Below are the code and all the weights of a small trained network. Each question names an input and a class and asks about switching units off, where a switched-off unit gives its printed mean instead of its output.

import numpy as np


def w(rows, s, z=0):
    codes = np.array(rows[::2]) - 128.0
    scale = np.full(codes.shape[1], s)
    scale[-1] = z or s
    return codes * scale


def f(y):
    return y / 2 * (1 + np.tanh(0.7978845608 * (y + 0.044715 * y**3)))


def log_softmax(a):
    a = a - a.max(-1, keepdims=True)
    return a - np.log(np.exp(a).sum(-1, keepdims=True))


def net(x, mask):
    res = np.array(x, float).reshape(1, 5) / 4 @ E
    y = f(res @ A[0][:, :-1].T + A[0][:, -1])
    res = res + np.where(mask, y, B[0][:, -1]) @ B[0][:, :-1]
    return log_softmax(res[-1] @ U[:, :-1].T + U[:, -1])


A, B = {}, {}
E = w([
[58,116,213,47,112,89,126],'x0',
[114,106,65,131,128,17,121],'x1',
[180,95,81,48,143,143,152],'x2',
[111,254,94,92,139,118,114],'x3',
[28,110,75,121,100,171,142],'x4',
],0.0081)
A[0] = w([
[187,154,183,123,135,134,127,100],'N1',
[30,104,65,124,123,170,133,77],'N2',
[81,167,175,229,121,110,128,63],'N3',
[141,124,170,121,127,204,123,74],'N4',
[117,205,110,90,135,134,118,80],'N5',
[61,107,94,129,138,185,137,115],'N6',
[110,120,182,77,123,99,124,75],'N7',
[180,98,76,35,136,145,139,95],'N8',
[143,22,172,186,120,123,130,117],'N9',
[135,150,171,94,119,198,130,100],'N10',
[66,108,218,39,130,79,130,76],'N11',
[252,153,200,138,137,42,119,70],'N12',
[138,107,83,147,127,33,122,113],'N13',
[124,110,91,141,110,57,122,94],'N14',
[200,139,36,235,134,169,126,68],'N15',
[84,161,173,229,128,87,129,114],'N16',
[141,137,166,143,129,213,125,141],'N17',
[134,59,141,151,127,134,119,76],'N18',
[72,105,77,116,109,158,113,81],'N19',
[136,206,112,99,115,116,101,115],'N20',
[104,225,87,95,123,120,147,103],'N21',
[105,100,93,121,136,33,129,118],'N22',
[135,130,127,127,124,116,124,255],'N23',
[152,221,124,106,134,109,126,114],'N24',
[142,21,135,126,124,130,131,119],'N25',
[136,130,166,100,123,104,124,109],'N26',
[135,69,142,150,121,130,131,71],'N27',
[177,102,80,26,127,147,139,81],'N28',
],0.015,0.0096)
B[0] = w([
[126,113,153,137,91,178,180,164],'N1',
[123,35,110,129,90,197,154,197],'N2',
[143,119,197,158,98,124,27,183],'N3',
[142,186,214,163,125,156,162,165],'N4',
[149,104,174,147,141,64,173,170],'N5',
[136,72,125,131,96,179,168,185],'N6',
[147,164,102,209,82,89,134,166],'N7',
[116,123,177,155,118,129,7,191],'N8',
[126,84,130,107,197,51,158,223],'N9',
[123,199,161,128,159,162,152,171],'N10',
[137,192,25,220,85,96,129,224],'N11',
[122,4,130,143,46,220,169,219],'N12',
[120,206,183,122,142,179,171,203],'N13',
[139,192,193,137,127,156,159,172],'N14',
[129,204,30,226,62,74,139,249],'N15',
[124,114,161,124,134,134,8,201],'N16',
[112,210,157,83,166,168,156,197],'N17',
[130,104,172,158,132,68,160,159],'N18',
[148,80,150,138,68,158,160,166],'N19',
[125,99,137,129,176,77,154,183],'N20',
[130,88,143,126,180,68,172,199],'N21',
[127,206,182,111,148,185,162,202],'N22',
[119,122,9,5,225,161,92,227],'N23',
[125,85,140,124,171,73,160,193],'N24',
[126,97,130,107,190,60,146,209],'N25',
[118,122,91,135,99,123,132,148],'N26',
[141,105,177,168,128,75,156,150],'N27',
[128,121,189,159,107,123,13,185],'N28',
],0.032,0.011)
U = w([
[151,78,139,148,223,31,200,167],'0',
[157,189,21,216,95,89,161,84],'1',
[132,222,188,134,184,197,205,201],'2',
[142,27,113,144,84,198,196,252],'3',
[139,110,179,158,142,107,3,116],'4',
[115,143,8,13,191,129,121,219],'5',
[143,148,151,80,63,66,159,20],'6',
[173,138,143,89,90,96,155,8],'7',
],0.0072,0.0025)

Each question gives the input, the list of numbers given to net, and the class t.
The units are the neurons (one row each of A and B). Each row of codes is followed by its name. A weight is (code - 128) times the scale printed after its matrix; where a second scale follows, it is the last column's (A, B and U).
mask holds one flag per neuron, in row order. A switched-off neuron (its flag False) gives its mean, the last column of its row in B, instead of its output. The means were averaged over made-up inputs and are rounded, as every weight is.
A unit's drop is (log p(t) with every unit on - log p(t) with that unit switched off) / (log p(t) with every unit on - log p(t) with every unit switched off).
The circuit of an input: a set's keep is (log p(t) with only the set's units on - log p(t) with every unit switched off) / (log p(t) with every unit on - log p(t) with every unit switched off). Starting from the 12 units with the biggest drops (on a tie, the unit counted first), units are removed one at a time, each time the one whose removal leaves the highest keep (on an exact tie, the one counted first), for as long as the keep stays at least 0.8.
units of the circuit, in order: the units of the circuit, biggest drop first
top k neurons: the k neurons with the biggest drops, biggest first
drop of u: that unit's drop, to one decimal
input [-8,3,0,-7,-4], class 1: top 4 neurons -> [N15, N21, N24, N20]
input [-5,-8,-4,-4,8], class 2: top 3 neurons -> [N17, N4, N12]
input [7,-6,4,4,-2], class 1: top neuron -> [N11]
input [5,-7,-6,-6,-4], class 2: top 3 neurons -> [N17, N4, N10]
input [5,8,-8,3,5], class 2: top 2 neurons -> [N22, N13]
input [2,6,-6,7,7], class 0: top 3 neurons -> [N21, N12, N20]
input [7,-4,5,-1,8], class 3: top 2 neurons -> [N2, N15]
input [-7,3,7,8,-2], class 0: top 3 neurons -> [N21, N24, N20]
input [-6,-5,8,-2,-5], class 4: top 2 neurons -> [N8, N28]
input [-7,-5,2,7,-2], class 0: top 4 neurons -> [N24, N21, N11, N20]
input [-4,-1,-8,-1,-7], class 4: top 4 neurons -> [N16, N3, N2, N6]
input [-2,8,-8,-2,-6], class 2: top 2 neurons -> [N13, N22]
input [1,-7,-3,8,-4], class 0: top 3 neurons -> [N24, N21, N20]
input [8,7,4,3,4], class 1: units of the circuit, in order -> [N11]
input [-7,6,-8,-5,-4], class 4: drop of N11 -> 1.0
input [5,-1,2,1,2], class 1: drop of N15 -> 0.0
input [3,-7,8,-3,-7], class 4: drop of N3 -> -0.2
